Here are made-up things, facts about them, and rows of numbers that follow some of those facts. Name the thing behind each unnamed row.

Facts:
φ: belongs to class; Ψ: uses; η: is of sort
φ mumik <- J282 J80 J666 J650 J380 J188 J623 J255 J262 J565 J484 J637 J719 J85 J2 J895 J542 J927 J178 J280 J283 J538 J669 J694 J140 J401 J164 J423 J36 J357 J139 J416 J796 J501 J110 J979 J211 J233 J912 J512 J204
φ gitom <- J711 J540 J910 J78 J93 J992 J721 J898 J322 J370
φ stutel <- J705 J805 J343 J286 J835 J445 J644 J971 J885 J516 J347 J706 J720 J26 J203 J454 J994 J363 J616
φ gupeskos <- J153 J977 J151 J149 J479 J256 J486 J777 J341
φ figruk <- J407 J946 J887 J820 J779 J19 J786 J624 J703 J938
φ koton <- J411 J742 J444 J628 J868 J640 J247 J782 J680 J50 J59 J967 J520 J462 J726 J507
J282 Ψ J140
J711 Ψ J280 J140
J705 Ψ J835 J501
J80 Ψ J623
J666 Ψ J262
J805 Ψ J262
J650 Ψ J401
J380 Ψ J927 J280
J188 Ψ J637 J666
J407 Ψ J540 J262
J623 Ψ J637 J262
J255 Ψ J623
J565 Ψ J967
J742 Ψ J78 J283 J347
J540 Ψ J520 J140
J977 Ψ J36
J444 Ψ J262 J140
J779 Ψ J262
J2 Ψ J520
J628 Ψ J262 J140
J895 Ψ J927
J927 Ψ J280
J78 Ψ J140
J149 Ψ J796 J204
J280 Ψ J262
J445 Ψ J992 J637 J280
J247 Ψ J262 J140
J538 Ψ J78 J540
J971 Ψ J898 J283
J782 Ψ J540 J59
J624 Ψ J262
J680 Ψ J283
J694 Ψ J540
J516 Ψ J357 J411 J967 J946 J140
J703 Ψ J262 J50
J706 Ψ J444
J140 Ψ J262
J401 Ψ J835
J164 Ψ J444
J423 Ψ J140
J26 Ψ J280
J203 Ψ J262
J486 Ψ J445
J59 Ψ J401 J140
J967 Ψ J666 J262
J454 Ψ J78
J520 Ψ J262
J36 Ψ J262 J50
J139 Ψ J540
J462 Ψ J262
J898 Ψ J910
J777 Ψ J151 J401
J416 Ψ J262 J140
J363 Ψ J637
J110 Ψ J462
J979 Ψ J637 J2 J139
J211 Ψ J262
J912 Ψ J262
J616 Ψ J140
J204 Ψ J26
J507 Ψ J637
J341 Ψ J616 J484
η f <- J282 J705 J153 J343 J946 J910 J19 J149 J280 J445 J971 J624 J669 J164 J203 J59 J912 J726 J204
η e <- J711 J565 J742 J484 J2 J93 J283 J782 J486 J36 J357 J938 J233 J507
η a <- J80 J407 J255 J637 J927 J178 J538 J885 J140 J423 J26 J454 J520 J416 J501 J110 J322
η d <- J666 J805 J188 J411 J286 J820 J85 J628 J868 J895 J479 J516 J347 J721
η c <- J650 J380 J262 J977 J444 J151 J542 J78 J644 J247 J786 J992 J703 J706 J401 J139 J979 J211
η b <- J623 J540 J779 J640 J694 J256 J50 J720 J967 J462 J363 J512
η g <- J887 J719 J835 J680 J898 J777 J994 J796 J616 J370 J341

Named rows:
J26: [  7  -8  19   5  -3 -11 -22  16   5  29   5  -2 -34   6   0 -12   5   7
   7  -4  -8 -36  -6   7   7   3  -2  -3  -8  -7  -2 -19 -20  12]
J380: [-12   3   8  -3  11  -1  -6  -1   3  13  -1  -4 -25   7  -4   4 -16   3
  -3  10  11  -6 -10   9   2 -11  -3 -13   6  19   3  -6 -16  -8]
J927: [ -3  -3   6   7  -1 -10  -4   6   5  14  -1   4 -16  -3   2  -1  -8   0
   6  -5  -1 -16  -3  11   7  -1  -5  -3 -13  -6  -7  -3 -13  -1]
J895: [-14   2  10  -5   0  -3  -5  -8   5  12  -4 -10 -34  -3  -3   2 -17   2
  -5   5  -5 -11 -11   9   6  -4   8 -15   1   8   1 -13 -13 -18]
J411: [ 25  -9 -13  13 -13 -15   9   3  -4 -21 -11  16  20   1  27 -11   7 -15
  12 -12 -13  -6  12 -14  -1   7 -20  17 -24 -21 -29   1  -2  22]
J507: [  4   5  -3  -7   5   1   5 -10  -3  -6  -4 -11 -12  -4  -2   3 -14   1
   1  18  -3   0 -10  -8   3 -10  11 -12   8  16   2 -10  -1  -3]
J910: [-12   3 -20 -17   5  57 -35  22 -13  -7  44  36  35  12 -11 -18  64 -22
  -2 -11  23  14  37   0  27  37 -10  46  18 -54  11   1  -6   3]
J343: [ 11 -10  -2  -9   3   6  -4   4  -6   0   4   1   7   0  -1  -2   2   2
   0  -6   1  -1   2  -7  -3   2   0   1   2   3  -5   3   2   4]
J140: [ -4   0  -3   7  -4  -9   7   2   1  -3  -4   5   0  -7   0   1  -8  -4
   6  -5  -1  -2   3   9   5  -1  -4   0 -16  -6 -10   5  -2  -3]
J444: [ 8  7 -2  5  0 -1 10 -1 -4 -4 -4 -2  9  5  4  0  0  0  2 13  4  1 -6 -8
  1 -2 -6  0  3  7 -1 -2 -2 12]
J540: [  4   4   9   4   2   0   3  -1   6  -7 -11  -7   6   6   7   6   9   5
   9   5  -1   1   2  -5  -1  -6  -1  10   6  -6 -10  -2  12  -1]
J19: [ 10  -6  -4  -2   5   7   0   2  -3   0   2   5   2   5  -3  -1  -3  -1
   0  -3   0   1   4  -7 -10   2 -10   3   0   2   3   1   4   3]
J994: [  4 -10   0  -3  -5  -1   1   1  -1  -7   0   1  -2  -1   3  -5   5   1
   2  -6 -12  -1   1  -1   4   5   4   3  -5  -6  -4   4   1   1]
J512: [-4 -6  4  8  3 -7  2  5  0  2 -5  5  2  6  7  2 -2 -1  3 -4  1 -1  4  7
  3  4 -6 -3 -2 -6 -5  9 -7 -8]
J623: [ -3  -7   1   9   3  -7   7   2   0  -3 -10   3  -1   4   8   4 -11   0
   4   0   0  -1  -2   6   3  -1  -8  -3  -6  -3 -11   8  -8  -9]
J719: [ -5  -8   1   2   1  -1   3   4   7   2  -2   6  -1  -2   1   0  -6  -1
   1 -10  -3  -4   4   5   3   2   0  -1  -8  -5  -5   8  -3 -11]
J178: [ -8   2  -2   7  -6  -4   2   1   3   3   0   7  -1  -6  -4  -4  -2  -5
   2  -6   0  -5   2  12   7   3  -3   0 -13  -6  -7   6  -5  -2]
J283: [-16  -4 -23  -8   2  36 -18  15 -16  -5  32  35  23   3  -1 -16  37 -27
 -10 -17  14   8  30   6  19  29 -12  21   3 -34   7   6 -14  -3]
J887: [  7  -8   0   4  -2   3  -2   2   1  -3  -1   4  -1   1   1  -1   0   0
   1  -5 -10  -1   4  -4   0   3   0   5  -3  -6   1   2   9  -4]
J779: [ -3   3   9   4   8  -1   3  -7   2  -5 -16  -5 -12  -3  -8  12 -15   6
   1  17   0   8 -11   1   4  -4   6  -6  12   7   8   2   3 -13]
J322: [  4   8   4   2 -10  -3  -1   1  10  -1   0  -4   0  -4  -4  -2  12   4
   8  -2  -3  -5   1   3   4  -4   5  14  -4 -13  -8  -3  10   7]

Which thing is each row?
No name comes twice in this set of rows, the named rows included.
[ 16 -40  34   0   4 -18 -52  40  11  68  25   9 -51  30  16 -26  24   4
  15 -33 -15 -77  17  10 -10  14 -21  -5 -15 -22  -4 -34 -48  12]  J796
[ 18   8   6  -3   4   3  -5  -7   2  -1  -5  -7 -25  -2  -8  -2 -13   6
  -1  17  -9   1  -9 -12  -7 -12   8   4  17   9   8 -22   6  10]  J486
[ -1   7   0 -10  -1   1   8  -9   2  -1   6 -15   1  -3  -8   3  -6   4
  -7  14  -2   4  -8  -6  -3  -7  17 -13  10  18  12   0  13  -1]  J782
[  7  -6  -3  -8  -5  -4   6   1  -8   0   6  -5  21   5  -1  -3   6   2
  -2  -6   0  -2   5  -7 -15  -2   3  -7   2  13   8   7  13   8]  J59
[  9 -26  23  -9   9  -4 -37  30   4  50  17   1 -43  25   1 -13   5   5
   3 -15  -4 -52   4   5  -9   1 -15 -15  -2   4   2 -26 -36   6]  J204
[  2  -5  -9  10   4  -7   8   9  -5  -3  -4  13  13   7  17  -2   6 -11
   4 -11   7  -3   8   0  -6   3 -25   6 -16  -2 -18   7 -11  14]  J262
[  5  -8  -2  12  -2 -11   4  10   1  -4  -6  15   3  -3  11  -4   3  -8
  10 -12  -7 -10   7   9   1   3 -18  10 -25 -14 -21   6 -10  10]  J637
[ 16  10   4   9  -8  -2  -2  -3   4  -6  -2   4  -2  -3   3  -5  10   4
   0   3 -15   4   2 -10  -4   2   5  12   9 -11  10 -11  10  12]  J479
[  5  10  16  -3 -24 -15   5  -6  10  15   8 -23  28  -8 -15   6  18  28
 -11 -19 -12  11  -3  -5 -30  -3  31 -17  10  15  46  12  44   0]  J777
[ 22   2  -1  10  -1  -1  11 -12   4 -22 -16  -1  -4  -9  -4   7 -13   0
  12  19 -16  18  -5 -19   0  -8   7  12  11  -2   0  -6  19   1]  J341
[  4 -10   4  -5 -33 -29   8   7   5  23  13 -10  54  -3   6  -8  38  15
  -9 -53 -10  -3  17  -2 -33  12   8 -14 -19  -2  14  29  29  14]  J835
[-2 17 -4 -4  3 11 -1  1 -1 -3  6  2 10  5  0  3 16 -1  1  9 14  5  6 -2
  2 -1 -4 17 12 -8 -2 -2  0  6]  J78
[  0   3 -14   1  -5  20 -12   8  -7 -10  16  29  22   1  12 -18  36 -20
  -4 -16   5   7  21  -2  18  27  -4  24   0 -36   0   3  -8   7]  J347
[ 24  -5  -2  -1   3   5  -4   3  -1  -5   3   0   5   5  -8  -4   3   3
   1   3  -8   1   4 -19 -10   2  -3  11  12   1   5  -8  13  15]  J153
[  9  -7  -3   0   1  -5   8   1  -1 -17 -11   3   7  -3  11  -1  -5  -7
   8  -3 -10   4   2  -6   5   2  -3   9  -7  -4 -16   3   1   4]  J616

Now the same things, written a new way:
Known rows:
J644: [ -2   2   9 -10  16  -7  -1  -7   0 -13  -5  -1  13  22   1 -21 -11  12
 -10  -1 -13  -2   4 -11  -2  -1  -5   5  11   2   1   1  11  -8   6 -11
 -13  -7 -13 -10  10   9  12  -2 -23  21   5   0  -5 -20  -6  -5]
J720: [ -8   5  18 -14  15   0 -12  -3  -1 -14  -4   4  14  18   1  -9 -11   8
  -6  -6 -14  -2   4 -10  -1  -5  -1  11   7   7  -4   2   9  -8  14  -8
 -10   2 -16 -12   8  10  13  -8 -17  11  -1   7  -6 -22  -9  -1]
J411: [  3  19   1  -2  13  -4  16  -6 -15 -10   4 -15  14  19 -10 -20  -4 -21
  -5   0  -2  -6   8 -14   9   0  -6   8   6   1  -5  -6   1  -6 -10 -13
  -9  -2 -19   1   1   4  11  -2  -6  -2  10  -3  -2 -20  -5  -7]
J666: [  0  15  19 -10   7   0  -4  -5 -18 -21 -19 -10  12  16 -17   3  -1 -29
  -2   5  -5  -1  10   8   3  -1 -11   0   8   3 -13 -15   7  -2  -1  -7
  -3  20 -11   8   0   4  11  -4 -26   3 -14  10   9 -24 -10  -8]
J628: [  2  25  25 -12   1 -10  -4   0 -12 -15   1  -2  13  11 -12  14  -9 -35
  -2   2   1   2  16   3   7 -14  -4   3   9   6  -3  -5   8  -2  -5  -7
  -5  16 -19   7   1   3   7  -8  -9  18  -1  10   2 -26   1  -5]
J153: [ -1   8   2   0  10  -5  -4  -5   2 -10  -8  -1  13  24  -7 -15  -3  24
   8  -4 -11   1  -3   1   4  -9 -10   9   9  -8   8   9   7  -6   6 -10
 -11   4 -23 -10  -4  10   9  -2 -21  31  13   8 -11   0  -5  -8]
J256: [ -5   4   7  -3   8   4  -9  -7  -2 -13  -8  -9  15  23   2 -12   2  17
   2  -5 -16  -2  -2  -1   5 -12  -4  10  10  -7   7   9   9  -6   4  -9
  -9  -2 -17 -11  -6   6  11  -7 -16  23  -1  11 -14  -4 -10  -2]
J178: [ -2   5   6   7   9  -1  -1  -3 -12  -6  -2  -5  15  17  -6 -12 -14 -24
  -4  -4 -12 -10   5 -10   4   1  -2   8  12  -2 -12  -2   6  -9   6  -9
  -8 -13 -15 -11  14   9  13  -7  -7   0  10   3   1 -20  -7   1]
J78: [  3  22  20  -2   8 -26  -1  -4 -11  -4  18   6   7  14  17   8 -30 -14
 -12  -3  -6   1   5  -9   1  -5  -5   9  17   5   5  11  11 -14  -1 -11
 -14  -1 -15 -11  -2   4   7  -9  -6  28  -3  -2 -11 -33   2  -5]
J462: [  5  13  21  -6  11   0   4 -11  -5 -20 -16 -12  10  23  -5   7   4 -46
  -2   2 -12   0  12   1  12  -8  -6 -13   9  -9  -8   4   9  -3 -10  -8
  -6   2 -10   6   9   1  11  -5 -31  -9  -6   2   5 -18 -11   1]
J782: [ -7   6  19  -5  -8   4   5  -3 -15 -12   8   6  17  18 -20   3 -14 -27
 -12  -3 -10   2  11  -7 -10  -2  -1   1  11   2   5  -5   8   0  -6 -10
  -7  -3 -25  -2   7   6   9  -6   6  10  15  11   7 -25  -8 -15]
J706: [ -4   0  13 -12  17  -8  -6  -8   2  -9  -5   6  14  20  -5 -10 -19   6
  -7  -2 -13  -2   7 -10   2  -3  -1   9  10   6  -1   0   8  -9   7  -9
 -11  -1 -16 -13  11  10  12   0 -21  21  -1   5  -1 -28  -4  -1]
J938: [ -5   1   7  -1   0   1   3  -7 -15  -3 -10  -8  18  15 -19 -14 -16 -25
 -18  -1  -7  -3   5  -6  -7  20  -7   0  17   0 -11 -14  -1  -9   0 -13
  -5   9 -17  -5   1  11  14   8 -15   0   1   4  20 -26 -13 -14]
J779: [  5   8  22 -14  11   1  -5  -7  -8 -18 -23 -17  11  14   3   5  -4 -42
  -4   4  -9  -5   2   5   1   2 -16  -4  13  -7 -12   0  12  -6   7 -13
  -7   9  -9  -3   6   8  10   2 -37   3  -9   2   0  -7 -12  -3]
J479: [-11  13   2   3   7  -3  -8  -2 -14  -5 -10  -5  12  20 -23 -20   0  17
   4  -6  -7  -1   6   0  13  -2  -2  15   9   6  -9  -9  -3  -8   3  -5
  -5  13 -18  -2 -11   7  15  -1  -9  10  -4   8   7 -26  -7  -4]
J110: [  2   9   3   8  12  -4  -1  -5 -10  -4  -3  -2  14  18  -7 -11  -9 -28
  -3  -2 -10  -9   4  -5   6  -3  -8   5  11  -7 -11   0   6  -8   8 -10
 -10 -11 -14 -10  11   9  11  -5 -10   4  11   3  -2 -22  -9   2]
J624: [  5   6  28 -18   5   2  -4  -7  -2 -26 -17 -10  11  14  -2   9 -12 -24
  -7   4 -11   2  -1   7 -15  -1 -21  -6  12 -11  -5   2  21   0   3 -15
  -8   7 -18  -3   5   8   8  -3 -40  23  -2   8  -8   4 -15 -11]
J694: [  0  10  15  -5   9   5   2 -11  -7 -12   0 -12  14  19   2  -3  -3 -20
  -9  -5 -14  -5   2  -9  -2  -7  -3   5  12  -4   0   7  10  -7  -6 -13
 -12  -6 -18  -9   0   5   9  -4 -15   8   1   6 -11  -7 -11  -4]
J484: [  2   8   3   5   4  -7  10   0 -12  -6  -3  -4  15  18 -16 -16 -16 -14
  -7  -1  -7  -3   6  -5 -10   9 -10   2  12  -2  -6  -9   1  -6  -3 -11
  -8   2 -22  -3   9   9  11   1 -11   7  16  -1   7 -23  -6 -14]
J85: [  0  13   6  -7  12  -2   8 -10 -14 -12   2 -11  15  17  -7 -18  -4 -15
  -7  -1  -3  -6   6 -11   2   4  -9   9   8   1  -4  -5   4  -5   0 -14
  -8  -3 -19  -1  -5   7  11  -3 -10   3   2   1  -8 -12  -8  -9]
J927: [  5  -8   6   4   7  -4 -14 -15 -14  -9  -8   5  15  10  20  -4 -21 -20
 -13   4   0  -5  -2 -14   8 -14 -17   0  10 -13  -5   6   4  -4   8 -10
  -5 -16 -22 -21  10   6  13 -32  -9  15  -3  14  12 -14  -8   2]

Rows to name:
No name comes twice in this set of rows, the named rows included.
[  4  -9   3  -4  15  -6 -11 -13 -11  -8  -7   5  16  13  17 -16 -20   6
 -15   3  -6  -6   5 -18  11 -15 -11  -4  11  -3  -6   0   0  -9  12  -8
  -7 -11 -12 -19  11   8  16 -24 -18  18  -6   8  23 -34  -7   5]  J26
[  0  12  20 -19  18  -6  -5  -6  -8 -24 -14  -5   9  18 -12 -12  -1  -1
  -4   6  -8   3  10   3   5  -6 -11   2   8   8 -13 -11   8  -5  11  -6
  -5  20  -8   4  -1   5  13  -2 -32  16 -10  13   4 -31  -7  -4]  J805
[  1  10  12   6  -1  -6   4  -4 -12 -12 -16   1  11  20 -27  -5 -14 -25
  -1   4  -7   3  14   6   1   6 -10  -6  13  -2 -14 -14   3  -5   1  -8
  -4  18 -16   2  14   7  12   3 -26  -1   3   3  21 -37  -9 -10]  J36
[ -5  13  17 -16  17 -10 -11   4  -9 -12   6   5  12   9  -9  -8 -16   8
  -5  -2  -3   0   6  -5   2  -6  -5  16   8  15  -5  -6   5  -7  13  -9
 -10   7 -18  -6  -9   9  11  -7  -8  31   1  10  -5 -22  -2  -6]  J516

The same things again, as new rows of numbers:
Some rows with their names:
J637: [-43 -15  13   3  -7 -31  13  -5  -7  -6  23   9  20 -19  12 -16  17 -14
 -16   7 -24  20 -12  -3  12 -17]
J623: [ -6 -19 -15  -4  -3 -33   3  -7  -9 -17  -8   5  37 -23   3  -7  -7  10
  -2  -2   6  10 -19  10  19 -27]
J80: [-23 -26   0   2  -4 -29   6  -8  -5  -5  12  -5  32 -25   6 -23  23  -3
   2  12 -16   9 -13   1  10 -25]
J507: [-10 -18  -2  -7 -23 -12   4 -24  20 -23   9  14  46   2   3  -7  12 -11
   4  12  -3  11 -14  -9  15 -48]
J777: [-31 -34   8 -11   3 -15   6  -5  10 -22  21 -10  33 -13  20 -11   7  -5
   8  -2  -5   3  -1  -1  14 -22]
J538: [-16 -18   1   1   1 -19   4  -8  -9  -4  24 -14  35 -25   3 -27  32   8
  18  20 -17  10 -15  -3  13 -27]
J994: [-59 -20  16  -9   3 -11   5   5  25 -14  24  13  13   9   8  -5  -3 -12
 -11   9  -5  19 -12  -7   6 -23]
J640: [-52 -11  14  -7   1 -20  -2  -3  14  -3  18  30   9   7   5  -4   1  -9
   1   1  -7  18 -27  -5  20 -38]
J286: [-57 -19  22  -2  -2 -15   4 -12  23 -10  20  15   8   9   2 -10  -4 -12
  -8  16  -6  22 -18  -8   8 -31]
J59: [-33 -41   6 -12   5  -7 -13   3  12  -9  10  -8  17  -4   8 -13  38  -5
  29  19   5  -6 -13 -23  17 -35]
J140: [-25 -43  -4   0   9 -47  -2  10 -20  -6 -13 -17   4 -10   1 -12  16 -10
  12  32  45  -7 -24 -11  21  -6]
J628: [-34 -48   1  -5   7 -30  -9  -6  12 -24  -8  -2   5   0   0  -8   4  -6
  17  29  33   0 -23 -14  11 -25]
J462: [-15 -20 -18  -3   1 -41  -4   6   6 -22 -15  11  26  -2 -12 -10 -19   1
   5   8  33  15 -31   9  16 -28]
J322: [-69 -14  16  14  -4 -35   9  -5  -1 -11  26  15  22  -8  10 -18   5 -31
  13   2 -11   6  -8  -1  16  -9]
J149: [-28 -30   6  -2  -1 -15   8  -4   4 -14  17  -8  33 -12  13 -13  11  -8
   7   1  -6   4 -11   1  15 -28]
J796: [-51 -18  16 -15   0 -19  15  -3   4 -17  30  12   8  -9  19  -1   6   0
 -13   4 -10  17 -11  -7  15  -4]
J347: [-57 -22  23  -2  -1 -15   4 -15  23  -9  22  15   9   6   2 -10  -7 -11
  -4  15  -8  20 -15  -6   7 -27]
J484: [-30  -6  20 -10 -17 -16  19 -23  -5 -11  24  23  17   0  11   1   6 -16
 -12  13   1   8 -19 -11  29 -22]
J820: [-53 -19  27  -2  -3 -37  16 -12  21 -36  24  27   6   3  -1  -3  13 -16
  18   6 -12   6 -22  -4  10 -25]
J454: [-35 -27   4   6  -3 -16  -6   0  16   2  13  -9  31  -7  -3 -26  22 -10
  12  21 -10  14 -16  -7   4 -48]
J885: [-58 -14  17   6   1 -23   3   3  17  -1  22  12  14   6   0 -19   8 -24
  -5  15  -9  22 -18  -7  10 -33]

Which thing is each row?
No name comes twice in this set of rows, the named rows included.
[-47 -18  22  -5   0 -25  13 -18   1 -16  24  15   2 -13  15  -6   4  -2
 -14  14 -11  17 -14  -7  15 -13]  J85
[-12 -25 -17   6   2 -47   1  11  10 -21  -7  -4  24   0 -14 -24  -5  -5
   7  25  30  18 -28   5   7 -22]  J520
[-21 -18 -13  -2   0 -32  -5   2  10 -21 -11   8  29  -2  -9 -11 -14   5
   8   6  21  14 -25   6  17 -36]  J967
[-19 -23  -9  -1  -1 -55  12  13  11 -43  -6   4  29  -1 -14  -8  -1  -8
  21   8  27   0 -28  10  13 -17]  J624
[-48 -14  19  -8  -4 -23  12   0  -4 -13  27  14  11  -7  15  -4  14  -6
 -11   6  -8  13 -17  -7  18 -10]  J669
[-21 -38   1 -10 -22 -18   7  -9   1 -25  -2   4  38 -22  23   4  29 -20
 -24 -10 -12   0   2  -8  19 -31]  J380
[-51 -12  22  -3   1 -18   6  -8  -2  -1  22  16  14   1  11  -6  -7 -11
   2  -5  -5  12 -20  -2  24 -29]  J256
[-45 -21   3  -2   8 -10 -13 -13  -5  -7  18 -10  26 -12   8 -19  16   5
  65  11   8 -21  -6  -7  29 -28]  J540
[-67 -19  19   5  -2 -28  11 -21  10 -24  27  18  17  -8  13  -8  -7 -19
  12   3  -6   4  -6  -2  15  -7]  J721
[-11 -23  10  -7 -14 -12   9 -27   4 -16  13   3  42  -5  12  -4   0 -17
   5   6   4  -2  -9  -6  25 -38]  J486
[-12 -29  -9  -2   2 -48   9 -11  -5 -32 -10  -3  22 -16  -2 -11 -17   7
  -7  21  31  12 -20   9  13  -7]  J666
[-29 -48   1   2 -17 -36   4 -10  -3  -9 -11  -3  41 -33  17  -9  36 -30
 -28 -11 -24   1  -1  -6   9 -39]  J927
[-38 -47  12  -7   7 -24  -7   0 -13   5   3 -16   5 -18  15 -14  43 -13
  21  23   7 -14 -17 -25  23 -23]  J423
[-56 -20  20 -12   0 -28  17   4  23 -38  29  24  15   8   2   1  14 -12
  14  -5 -11   7 -22  -5  11 -14]  J887
[-69 -18  13  -3   2 -22  11  -6  12 -31  33  13  17  -6  17  -4  -5 -19
   7  -2  -7   4   0  -1  16   2]  J370

